Each row has a name. Each question is about the rows just above it. Places in a row count from 0.

[115 171 121 166 110 232  87 167 170] = Z_412
[139 131 140 154 156 138 158 107 117] = Z_748
[139 131 140 154 156 138 147 145 155] = Z_132
[140 130 133 143 159 133 148 146 147] = Z_690
Shuffled Z_690 with one entry gone: [159 143 130 148 133 133 146 140], missing  [147]
tags:
[147] -> Z_860
[117] -> Z_713
[170] -> Z_796
[155] -> Z_616
The tag of Z_412, keyed by place 8:  Z_796
Whose row is [139 131 140 154 156 138 147 145 155]?  Z_132
Shuffled Z_412 with one entry gone: [115 166 121 167  87 232 171 110], missing  [170]

[130 227 238 111 240 112  83 126  47 140  21 218  11] = Z_499
[110  89  85 131  82 122 144 115 182 106 111 106 124] = Z_807
[181 156 163 129 156 187 205 180 176 176 181  49 180] = Z_433
[ 47 111 110 102 103  65  99  53 198  45  53 141  66] = Z_947
[130 227 238 111 240 112  83 126  47 140 130 174 109] = Z_798
[128 119 125 117 116 142 180 131 221 120 129  64 139] = Z_961
key -> tag
[129] -> Z_260
[176] -> Z_871
[111] -> Z_603
[130] -> Z_311
[181] -> Z_752
[21] -> Z_75
Join Z_433 by its entry at place 10:  Z_752
Whose row is [181 156 163 129 156 187 205 180 176 176 181  49 180]?  Z_433
Z_961 without one entry, shuffled: [142 125 120 139 128 131  64 221 129 117 119 116]. Gone:  [180]

[121 116  97 127 128 140 134 159 169 174 111 113 147 112] -> Z_494
[146 154 103 177 174 138 149  83  43  68 220  93 112  89] -> Z_826
[106 133  92 133 112 112  99 160 170 199 138 117 136 116] -> Z_976
[122 154  97 153 134 113 108 125 122 152 180 114 128 111] -> Z_337
[154 155 158 164 164 128 143  90  68  73 205 133 108 133] -> Z_44
[106  99 142  78  79 124 113 173 207 182  25 156 147 157] -> Z_907
Table of tags by key:
[114] -> Z_452
[117] -> Z_678
[153] -> Z_743
[93] -> Z_653
[115] -> Z_85
The tag of Z_337, keyed by place 11:  Z_452
Z_976 without one entry, shuffled: [112 133 170  99 112 160  92 116 136 199 133 138 106]. Gone:  [117]

[105 190  35 187 180 179 176  35 178] -> Z_622
[ 35  46  65  70  54 222  47  44  63] -> Z_512
[123 185 116 158 151 130 186 130 203] -> Z_825
[123 141 116 158 151 130 116 112 135] -> Z_241
[ 65  55 194  36  39 158  50 166  37] -> Z_182
[224 219 190 205 199  34 212 215 205] -> Z_121
[199 129 221 126 140  58 160 211 133] -> Z_188
key -> tag
[129] -> Z_259
[47] -> Z_835
[190] -> Z_972
[46] -> Z_227
[45] -> Z_8
[222] -> Z_639
Look up the entry of Z_512 at place 1 in the table:  Z_227
Whose row is [123 185 116 158 151 130 186 130 203]?  Z_825
Shuffled Z_825 with one entry gone: [116 151 130 185 130 123 203 158], missing  [186]
Z_121 without one entry, shuffled: [199 224  34 190 219 215 205 205]. Gone:  [212]

[127 133 141 128 131 128 128 129 153 128 187 128 128 131 125 128 129 128] = Z_991
[127 133 141 128 131 128 128 139 153 128 183 175 124 140 146 128 128 128] = Z_672
[127 133 141 128 131 128 128 139 153 128 183 214 147 192 136 128 128 169] = Z_444
[127 133 141 128 131 135 128 139 153 128 183 170 147 192 136 128 128 169] = Z_47
Shuffled Z_672 with one entry gone: [128 128 128 128 124 128 141 131 146 133 128 140 175 153 183 127 128], missing  [139]
Which entry of Z_47 is missing from [147 183 141 153 127 131 128 128 135 169 128 139 192 133 170 128 128]?  [136]
Shuffled Z_991 with one entry gone: [131 128 127 153 129 187 125 129 128 141 128 128 128 131 128 128 128], missing  [133]
Z_47 without one entry, shuffled: [133 183 128 128 131 127 153 170 139 136 192 128 141 128 147 128 135]. Gone:  [169]

[ 78 174 206  75  98 159  25] : Z_204
[ 63 161 162  91 109 119  28] : Z_581
[111 170 207  75  59 176  58] : Z_629
[152 142 126 105 123 149 117] : Z_409
tags:
[152] -> Z_673
[105] -> Z_654
[75] -> Z_676
Look up the entry of Z_409 at place 3 in the table:  Z_654
Where do [ 78 174 206  75  98 159  25] appear?  Z_204
Z_629 without one entry, shuffled: [111 176 207 170  75  59]. Gone:  [58]
Shuffled Z_204 with one entry gone: [ 25  75  78 159 206 174], missing  [98]
Whose row is [111 170 207  75  59 176  58]?  Z_629

[174 209  47  34 166  71  52] = Z_22
[197  56  64  53 196 196 204] = Z_621
[206  62 205 125  55 204 145] = Z_759
Z_759 without one entry, shuffled: [ 62  55 206 125 145 205]. Gone:  [204]
tags:
[64] -> Z_112
[204] -> Z_231
[205] -> Z_472
Look up the entry of Z_759 at place 2 in the table:  Z_472
Whose row is [174 209  47  34 166  71  52]?  Z_22
Which entry of Z_22 is missing from [166  71 174  34  47  52]?  [209]
Shuffled Z_22 with one entry gone: [209  47 166  71 174  52], missing  [34]

[126  67 140 155 111 113  74 145 101 107 121 140 105 132  87 145 135  91
 149 149  79 144 137 119 114 132 151 131  96 123 111 181 178 124 191 140
 147 144  49 123 194 153  93  91 157  78 130 128 130 152 175 139 132 134
 115  91 147 117 107] -> Z_745
[158 157 100 142 129 159 142 117 107 168 117  99  59 119 154 158  89 135
 144 186  89 182 145 152 130 156  53 100  92  97  90 174 181 146 128 111
 129 135  84 155 152 110  97 131 136 112 174 136 126 155 152 113 129 100
 129 162  89  98 151] -> Z_105
[ 84 164 139 213 119 182 123 131 179 123 130 126  58  95 194 108 101 159
 135  94 125 115  97 126 119 108 145  88 148 145 148 117 124 139  76 119
 152 150 168 141 119 125 131 140 141 135 150 133 171 163 141 139 158 139
 147 175  76 122 149] -> Z_900
[180 103 111 147 100 105 125 102 163  76 102 110 135 141 144 172 142 139
 140 157 119 118 116 116  92  81  78 124 118 133 104 138 128 107 148  77
 132 174 139  97 116 135 101 122 139 135 114 114 111 105 103 131  29 104
 120  67 160 159  90] -> Z_234
[166 112 116 140 128 117 102 124 129 107 126 154 162 130 127  69 204 133
 148  75 139  89 121 131  78 126 162  84 135 147 145 137  88 105 111 135
 166 115 132 188 109  48  76 136 151 108 128 162 136 114  82 135 117 127
 122 135  96 172 110] -> Z_438
[124 140 123 109 147 135 162 133 145 187 142 114  90 137 110 137 127 115
 191 176 107 162 106 131 165 148  46 141  98  90 116 138 149 127 145  98
 141  94  99 171 122  76  56  93  92 130 157 116  84 119 122 133 106 105
  60 124 142 138 171] -> Z_369
tags:
[176] -> Z_306
[78] -> Z_608
[157] -> Z_294
[75] -> Z_286
The tag of Z_234, keyed by place 19:  Z_294
Which entry of Z_438 is missing from [128 136 129  76  75 112  82 115  48 136 145 111 151 139 162  84 172 116
 135 105 121 109  88 124 132 135 117 117 130 140 204  89 102 147 127 128
 188 127 148 133 122 108 135 114 166 131 126 126  96 110 162 137 107 166
  78  69 135 162]?  [154]
Shuffled Z_105 with one entry gone: [146 135 152 112  84  59 157 156 117 155 168 129 126 128  89 162  53  92
 129 135 142 129 159 100 186 100  90 129 117 151 119  89 144 111 152  97
 136 174 131 113 158 145 142 174 155  99 136  89 110 182 154  98 158 107
 100  97 152 130], missing  [181]
Whose row is [124 140 123 109 147 135 162 133 145 187 142 114  90 137 110 137 127 115
 191 176 107 162 106 131 165 148  46 141  98  90 116 138 149 127 145  98
 141  94  99 171 122  76  56  93  92 130 157 116  84 119 122 133 106 105
  60 124 142 138 171]?  Z_369
Which entry of Z_369 is missing from [145 110 109 171 114 162 171  98 165 106 130  56  90  60 191 122 140  76
 148 141 137 124 142 138 123 135 127 157 138  99 116 187 142 162  92 141
  84 137 147 149 107 116  98 145 124 106 133  46 133 127 119  94 131 105
 122 115  90 176]?  [93]
Z_234 without one entry, shuffled: [132 125 135  81 122  29 119  92 107 104  77 135 111  97 102 148 138 104
 120  76 118  78 101 147 116 114 118 111 160  90 141 102 172  67 114 103
 157 163 159 142 139 116 135 116 144 103 124 128 140 174 110 139 100 139
 131 105 180 105]. Gone:  [133]

[ 42 152  85 172 217 186 193 188 177 181 140 199  44 212 204  44 177] : Z_229
[ 38 192 122 221 154 198 227 132 195 120  87 147  71 155 166 125  93] : Z_447
[206 225 214 193  41 169 174  95 168  65  77  42 206  56  50 209  53] : Z_408
[193  36  42  43 212  49  48 176  40 205 205 200 138 175 214  40 217] : Z_258
[213  49  44  56 153  59  59 100  47 208 210 189 216  76 171  61 195] : Z_814
Table of tags by key:
[177] -> Z_514
[199] -> Z_599
[189] -> Z_232
[42] -> Z_420
[200] -> Z_43
[43] -> Z_780
[198] -> Z_210
Look up the entry of Z_229 at place 11 in the table:  Z_599
Where do [213  49  44  56 153  59  59 100  47 208 210 189 216  76 171  61 195] appear?  Z_814
Shuffled Z_258 with one entry gone: [ 48 205  40 175 200  49  40 212 217  42 205 193  36  43 214 138], missing  [176]
[206 225 214 193  41 169 174  95 168  65  77  42 206  56  50 209  53] is in which row?  Z_408

